Below are the code and all the weights of a small trained network. Each question names an input and a class and asks about switching units off, where a switched-off unit gives its printed mean instead of its output.

import numpy as np


def w(rows, s, z=0):
    codes = np.array(rows[::2]) - 128.0
    scale = np.full(codes.shape[1], s)
    scale[-1] = z or s
    return codes * scale


def norm(h):
    return h / np.sqrt((h * h).mean(-1, keepdims=True) + 1e-5)


def f(y):
    return y / 2 * (1 + np.tanh(0.7978845608 * (y + 0.044715 * y**3)))


def log_softmax(a):
    a = a - a.max(-1, keepdims=True)
    return a - np.log(np.exp(a).sum(-1, keepdims=True))


def net(x, mask):
    res = np.array(x, float).reshape(1, 7) / 4 @ E
    u = 0
    for l in range(4):
        y = f(norm(res) @ A[l][:, :-1].T + A[l][:, -1])
        res = res + np.where(mask[u : u + 9], y, B[l][:, -1]) @ B[l][:, :-1]
        u += 9
    return log_softmax(norm(res)[-1] @ U[:, :-1].T + U[:, -1])


A, B = {}, {}
E = w([
[140,118,103,137,128,126,135,117,131,161],'x0',
[128,95,112,85,150,131,145,155,131,125],'x1',
[189,207,142,100,100,186,108,119,242,186],'x2',
[42,96,214,125,157,65,146,155,171,254],'x3',
[189,135,173,65,70,85,50,185,14,190],'x4',
[120,150,138,109,153,138,129,120,123,111],'x5',
[141,103,116,167,85,115,122,131,135,156],'x6',
],0.0051)
A[0] = w([
[86,117,163,182,75,183,218,183,170,45,109],'L0N1',
[28,27,140,184,136,149,103,108,7,71,5],'L0N2',
[74,144,92,149,208,31,67,173,64,100,114],'L0N3',
[97,141,173,53,100,130,175,154,137,191,234],'L0N4',
[104,142,205,99,201,253,78,93,164,101,83],'L0N5',
[215,47,193,166,215,173,172,125,154,106,158],'L0N6',
[151,154,15,161,100,135,160,116,161,22,94],'L0N7',
[179,139,137,109,110,196,75,213,91,192,146],'L0N8',
[194,129,120,198,127,50,145,176,141,147,150],'L0N9',
],0.0038,0.0016)
B[0] = w([
[147,81,143,97,60,122,161,46,80,204,177],'L0N1',
[229,81,121,165,190,93,84,52,214,81,215],'L0N2',
[190,140,139,158,114,89,139,111,162,200,180],'L0N3',
[94,159,205,217,209,171,145,149,103,124,200],'L0N4',
[124,11,132,97,80,109,134,95,131,100,168],'L0N5',
[107,128,144,168,3,96,74,192,156,131,155],'L0N6',
[36,175,47,54,109,107,35,156,154,144,251],'L0N7',
[173,124,152,94,138,184,200,68,100,51,204],'L0N8',
[89,110,153,58,132,104,111,182,105,116,147],'L0N9',
],0.0046,0.0027)
A[1] = w([
[51,99,88,178,79,161,171,156,172,88,12],'L1N1',
[141,104,121,148,95,147,190,84,143,124,3],'L1N2',
[164,164,152,113,132,188,86,65,154,155,78],'L1N3',
[125,96,126,124,139,49,87,172,186,103,210],'L1N4',
[57,133,71,133,157,28,141,160,73,69,68],'L1N5',
[108,90,168,83,144,89,136,99,173,162,156],'L1N6',
[187,175,156,144,129,107,169,179,3,118,135],'L1N7',
[104,95,75,191,99,79,175,152,70,114,64],'L1N8',
[156,176,129,57,85,170,144,114,213,176,86],'L1N9',
],0.0052,0.00072)
B[1] = w([
[149,222,109,54,119,214,231,4,77,182,204],'L1N1',
[93,90,99,39,207,98,77,82,104,94,135],'L1N2',
[167,2,108,170,118,58,169,189,130,126,187],'L1N3',
[95,180,207,151,152,154,133,70,83,90,170],'L1N4',
[181,96,107,211,224,86,69,18,228,107,196],'L1N5',
[129,170,98,238,96,139,124,170,110,145,187],'L1N6',
[145,76,154,40,134,135,116,65,85,223,251],'L1N7',
[181,110,147,122,179,74,137,130,171,104,172],'L1N8',
[168,68,171,165,144,2,198,123,106,41,236],'L1N9',
],0.0047,0.0028)
A[2] = w([
[46,124,70,135,169,148,165,44,192,112,165],'L2N1',
[131,88,163,146,250,180,121,114,94,107,252],'L2N2',
[195,122,120,109,181,147,162,139,173,120,198],'L2N3',
[193,154,195,97,33,141,202,190,254,90,93],'L2N4',
[100,122,155,70,69,91,105,163,30,129,68],'L2N5',
[25,86,192,158,110,97,178,182,176,173,177],'L2N6',
[172,107,32,75,83,160,82,127,103,83,123],'L2N7',
[170,161,30,148,139,170,97,196,78,36,97],'L2N8',
[14,164,91,128,110,63,183,98,186,107,73],'L2N9',
],0.0051,0.002)
B[2] = w([
[207,109,180,53,149,156,140,167,67,230,254],'L2N1',
[175,124,127,183,30,115,143,167,109,103,203],'L2N2',
[194,136,138,200,104,28,130,101,107,132,176],'L2N3',
[214,41,146,251,205,84,63,74,131,25,186],'L2N4',
[161,124,140,61,60,175,168,110,181,135,167],'L2N5',
[62,173,60,122,153,126,72,145,68,84,211],'L2N6',
[20,182,125,207,157,124,102,235,2,154,227],'L2N7',
[41,169,124,167,97,111,114,244,178,129,186],'L2N8',
[108,126,102,62,59,227,172,147,198,96,192],'L2N9',
],0.0051,0.0045)
A[3] = w([
[66,126,75,148,140,203,192,126,198,128,126],'L3N1',
[194,127,176,28,62,169,143,146,84,176,84],'L3N2',
[84,125,96,158,117,212,215,70,137,126,13],'L3N3',
[10,145,195,145,198,136,133,186,118,178,110],'L3N4',
[105,109,155,148,49,79,126,153,2,166,153],'L3N5',
[93,104,97,87,119,207,178,89,182,113,49],'L3N6',
[120,113,135,143,204,67,143,110,150,162,254],'L3N7',
[115,57,120,138,181,119,132,96,86,110,117],'L3N8',
[53,208,65,175,153,152,83,210,64,114,216],'L3N9',
],0.0055,0.00081)
B[3] = w([
[187,150,190,59,109,104,111,111,98,151,177],'L3N1',
[184,69,119,59,194,199,170,16,197,189,226],'L3N2',
[160,73,146,2,135,146,141,123,140,204,170],'L3N3',
[31,191,16,166,35,183,124,184,147,88,192],'L3N4',
[102,171,120,37,141,195,206,91,231,125,253],'L3N5',
[155,100,251,42,125,144,82,67,67,219,166],'L3N6',
[174,176,65,146,134,66,42,203,53,35,169],'L3N7',
[172,63,210,152,108,162,147,109,182,85,162],'L3N8',
[2,191,132,170,80,147,158,190,230,211,254],'L3N9',
],0.0053,0.0048)
U = w([
[168,117,155,6,140,196,167,80,128,192,2],'0',
[7,222,54,161,78,147,115,223,138,115,118],'1',
[188,73,140,216,187,45,92,114,101,45,253],'2',
],0.011,0.00078)

Each question gives the input, the list of numbers given to net, and the class t.
The units are the neurons (one row each of A and B). Each row of codes is followed by its name. A weight is (code - 128) times the scale printed after its matrix; where a second scale follows, it is the last column's (A, B and U).
mask holds one flag per neuron, layer by layer. A switched-off neuron (its flag False) gives its mean, the last column of its row in B, instead of its output. The means were averaged over made-up inputs and are rounded, as every weight is.
A unit's drop is (log p(t) with every unit on - log p(t) with that unit switched off) / (log p(t) with every unit on - log p(t) with every unit switched off).
The circuit of an input: a set's keep is (log p(t) with only the set's units on - log p(t) with every unit switched off) / (log p(t) with every unit on - log p(t) with every unit switched off). Starting from the 12 units with the biggest drops (on a tie, the unit counted first), units are removed one at a time, each time the one whose removal leaves the highest keep (on an exact tie, the one counted first), for as long as the keep stays at least 0.8.
circuit, biggest first: the units of the circuit, biggest drop first
unit that matters most: the unit with the biggest drop
k most important neurons: the k neurons with the biggest drops, biggest first
k most important neurons of layer l: the k neurons of layer l with the biggest drops, biggest first
drop of u: that unit's drop, to one decimal
input [-5,-7,-4,-1,-4,-2,6], class 0: circuit, biggest first -> [L1N1]
input [5,-2,-8,7,-3,-4,0], class 2: 4 most important neurons -> [L0N2 L1N5 L2N7 L1N8]
input [-1,-7,-7,-5,-7,-4,-3], class 0: circuit, biggest first -> [L1N1 L3N3]
input [1,-1,6,-5,4,3,0], class 2: circuit, biggest first -> [L2N4 L1N9 L1N3]
input [4,-6,8,-7,-3,-7,-1], class 2: 3 most important neurons -> [L2N4 L1N9 L1N3]
input [2,1,-4,-2,-3,-7,6], class 2: 3 most important neurons -> [L1N5 L1N8 L0N2]
input [-6,-4,2,-7,-7,6,8], class 0: 4 most important neurons -> [L1N1 L2N6 L0N1 L2N1]
input [-6,-6,-8,7,-8,4,6], class 0: 3 most important neurons -> [L2N9 L1N1 L2N7]
input [-2,1,2,-8,7,4,-3], class 1: 3 most important neurons -> [L2N7 L2N8 L2N1]
input [-3,-3,7,-5,-5,-2,-8], class 2: circuit, biggest first -> [L2N4 L1N9]
input [-1,8,6,6,-1,0,4], class 1: 3 most important neurons -> [L2N6 L0N4 L0N2]
input [-5,8,3,-8,-6,5,-7], class 1: 2 most important neurons of layer 2 -> [L2N7 L2N8]
input [6,-5,-8,6,4,-1,0], class 2: 2 most important neurons -> [L2N7 L0N2]
input [-7,-1,5,6,-4,-1,7], class 1: unit that matters most -> L2N6
input [5,3,-4,-8,-8,7,-8], class 0: 2 most important neurons of layer 3 -> [L3N6 L3N3]
input [2,-7,-4,3,2,2,-4], class 2: 4 most important neurons -> [L2N7 L0N2 L2N8 L3N9]
input [0,-1,-8,7,1,-5,-6], class 2: 4 most important neurons -> [L1N5 L0N2 L2N7 L2N8]
input [8,-4,-4,-5,-5,1,1], class 0: 2 most important neurons -> [L1N1 L1N5]
input [-5,3,4,-5,4,-2,-5], class 1: 3 most important neurons -> [L2N7 L2N8 L2N1]
input [5,0,3,5,-4,5,3], class 1: circuit, biggest first -> [L3N4]
input [8,0,1,-7,6,-1,-4], class 1: 3 most important neurons of layer 2 -> [L2N7 L2N8 L2N1]
input [8,6,5,4,-2,2,-7], class 2: 3 most important neurons -> [L2N4 L1N9 L0N7]
input [-6,-7,-7,2,8,2,3], class 0: drop of L2N4 -> 0.1
input [2,-2,1,-5,4,8,-7], class 1: drop of L0N1 -> 0.2
input [7,-7,5,-2,4,2,1], class 2: drop of L1N9 -> 0.1
